Below are the code and all the weights of a small trained network. Each question names an input and a class and asks about switching units off, where a switched-off unit gives its printed mean instead of its output.

import numpy as np


def w(rows, s, z=0):
    codes = np.array(rows[::2]) - 128.0
    scale = np.full(codes.shape[1], s)
    scale[-1] = z or s
    return codes * scale


def norm(h):
    return h / np.sqrt((h * h).mean(-1, keepdims=True) + 1e-5)


def f(y):
    return y / 2 * (1 + np.tanh(0.7978845608 * (y + 0.044715 * y**3)))


def log_softmax(a):
    a = a - a.max(-1, keepdims=True)
    return a - np.log(np.exp(a).sum(-1, keepdims=True))


def net(x, mask):
    res = np.array(x, float).reshape(1, 5) / 4 @ E
    u = 0
    for l in range(2):
        y = f(norm(res) @ A[l][:, :-1].T + A[l][:, -1])
        res = res + np.where(mask[u : u + 11], y, B[l][:, -1]) @ B[l][:, :-1]
        u += 11
    return log_softmax(norm(res)[-1] @ U[:, :-1].T + U[:, -1])


A, B = {}, {}
E = w([
[141,197,135,203],'x0',
[105,138,165,31],'x1',
[25,184,63,191],'x2',
[92,137,67,116],'x3',
[254,207,114,34],'x4',
],0.0083)
A[0] = w([
[165,163,113,163,103],'0.n0',
[155,136,110,84,149],'0.n1',
[143,145,136,121,149],'0.n2',
[168,88,72,242,33],'0.n3',
[139,116,117,141,116],'0.n4',
[144,155,198,143,106],'0.n5',
[93,81,227,130,106],'0.n6',
[89,181,74,52,190],'0.n7',
[113,202,196,167,78],'0.n8',
[96,53,123,52,134],'0.n9',
[147,251,128,100,1],'0.n10',
],0.018,0.0057)
B[0] = w([
[125,79,184,132,179],'0.n0',
[172,136,179,114,197],'0.n1',
[156,145,137,131,158],'0.n2',
[77,163,161,252,227],'0.n3',
[134,139,145,135,127],'0.n4',
[135,168,56,150,178],'0.n5',
[142,103,9,148,217],'0.n6',
[52,130,115,49,255],'0.n7',
[209,151,88,95,194],'0.n8',
[140,33,193,107,241],'0.n9',
[111,218,229,147,223],'0.n10',
],0.027,0.0066)
A[1] = w([
[233,130,119,124,174],'1.n0',
[162,33,73,157,2],'1.n1',
[102,144,78,48,127],'1.n2',
[89,95,145,105,88],'1.n3',
[174,188,117,206,4],'1.n4',
[153,254,130,113,58],'1.n5',
[148,120,174,120,95],'1.n6',
[133,108,145,132,85],'1.n7',
[186,162,49,99,151],'1.n8',
[93,120,97,87,132],'1.n9',
[198,85,172,87,71],'1.n10',
],0.017,0.0041)
B[1] = w([
[82,174,73,106,215],'1.n0',
[251,89,154,173,205],'1.n1',
[48,102,109,141,190],'1.n2',
[129,107,90,129,174],'1.n3',
[56,115,89,192,234],'1.n4',
[163,145,240,163,253],'1.n5',
[151,123,123,106,164],'1.n6',
[139,142,125,132,127],'1.n7',
[113,158,72,84,171],'1.n8',
[90,94,121,115,169],'1.n9',
[184,152,110,56,213],'1.n10',
],0.029,0.0062)
U = w([
[52,100,107,100,140],'0',
[200,179,93,63,82],'1',
[177,179,2,154,3],'2',
[105,156,118,249,212],'3',
[145,66,153,38,43],'4',
[217,24,97,170,109],'5',
[158,205,229,132,205],'6',
],0.02,0.0035)

Each question gives the input, the list of numbers given to net, and the class t.
The units are the neurons (one row each of A and B). Each row of codes is followed by its name. A weight is (code - 128) times the scale printed after its matrix; where a second scale follows, it is the last column's (A, B and U).
mask holds one flag per neuron, layer by layer. A switched-off neuron (its flag False) gives its mean, the last column of its row in B, instead of its output. The means were averaged over made-up inputs and are rounded, as every weight is.
A unit's drop is (log p(t) with every unit on - log p(t) with that unit switched off) / (log p(t) with every unit on - log p(t) with every unit switched off).
The circuit of an input: a set's keep is (log p(t) with only the set's units on - log p(t) with every unit switched off) / (log p(t) with every unit on - log p(t) with every unit switched off). Starting from the 12 units with the biggest drops (on a tie, the unit counted first), units are removed one at a time, each time the one whose removal leaves the highest keep (on an exact tie, the one counted first), for as long as the keep stays at least 0.8.
units of the circuit, in order: the units of the circuit, biggest drop first
k most important neurons: the k neurons with the biggest drops, biggest first
top k neurons in layer l: the k neurons of layer l with the biggest drops, biggest first
drop of u: that unit's drop, to one decimal
input [-5,-2,2,2,1], class 0: units of the circuit, in order	[0.n7]
input [4,0,-6,-1,-8], class 2: 2 most important neurons	[0.n6, 0.n9]
input [-3,-4,-1,-4,3], class 1: top 2 neurons in layer 0	[0.n3, 0.n10]
input [8,-1,-8,-6,3], class 2: units of the circuit, in order	[0.n5, 1.n8]
input [7,-2,7,-2,3], class 6: top 2 neurons in layer 0	[0.n10, 0.n6]
input [-5,5,-1,1,-5], class 5: units of the circuit, in order	[0.n6, 1.n1]
input [-5,7,-8,-4,7], class 1: top 3 neurons in layer 1	[1.n10, 1.n0, 1.n5]
input [1,-2,-4,1,2], class 1: 2 most important neurons	[0.n3, 0.n10]
input [5,4,5,6,0], class 0: top 3 neurons in layer 0	[0.n7, 0.n3, 0.n1]
input [-7,-3,4,3,4], class 0: 2 most important neurons	[0.n7, 1.n2]
input [-1,0,4,-7,-6], class 2: 2 most important neurons	[0.n6, 0.n9]
input [-6,-5,6,0,1], class 0: top 2 neurons in layer 0	[0.n10, 0.n7]
input [-4,6,4,-7,1], class 4: top 3 neurons in layer 0	[0.n9, 0.n7, 0.n3]
input [-3,3,-1,8,-1], class 4: units of the circuit, in order	[0.n9]
input [-6,-6,2,-6,6], class 1: 3 most important neurons	[0.n3, 1.n10, 0.n10]
input [-8,-7,-2,6,0], class 4: top 3 neurons in layer 0	[0.n9, 0.n6, 0.n5]
input [-7,-8,0,5,4], class 4: 4 most important neurons	[0.n6, 0.n10, 0.n1, 1.n4]
input [-1,1,6,-7,-3], class 2: 2 most important neurons	[0.n9, 0.n10]
input [-8,-2,8,0,-5], class 0: 3 most important neurons	[0.n6, 0.n8, 1.n5]
input [7,2,2,-4,-1], class 2: 3 most important neurons	[0.n8, 1.n8, 1.n0]
input [0,5,-8,2,-3], class 5: units of the circuit, in order	[0.n6]
input [-7,0,5,-1,4], class 0: 2 most important neurons	[0.n7, 1.n2]
input [-6,7,5,0,2], class 4: top 2 neurons in layer 1	[1.n4, 1.n0]
input [-5,-6,4,6,2], class 0: 2 most important neurons	[0.n7, 0.n10]
input [-4,-3,6,8,6], class 0: drop of 0.n7	2.2
input [3,6,7,-3,-2], class 0: drop of 1.n2	0.2
input [-8,-3,-5,-4,4], class 1: units of the circuit, in order	[1.n10]
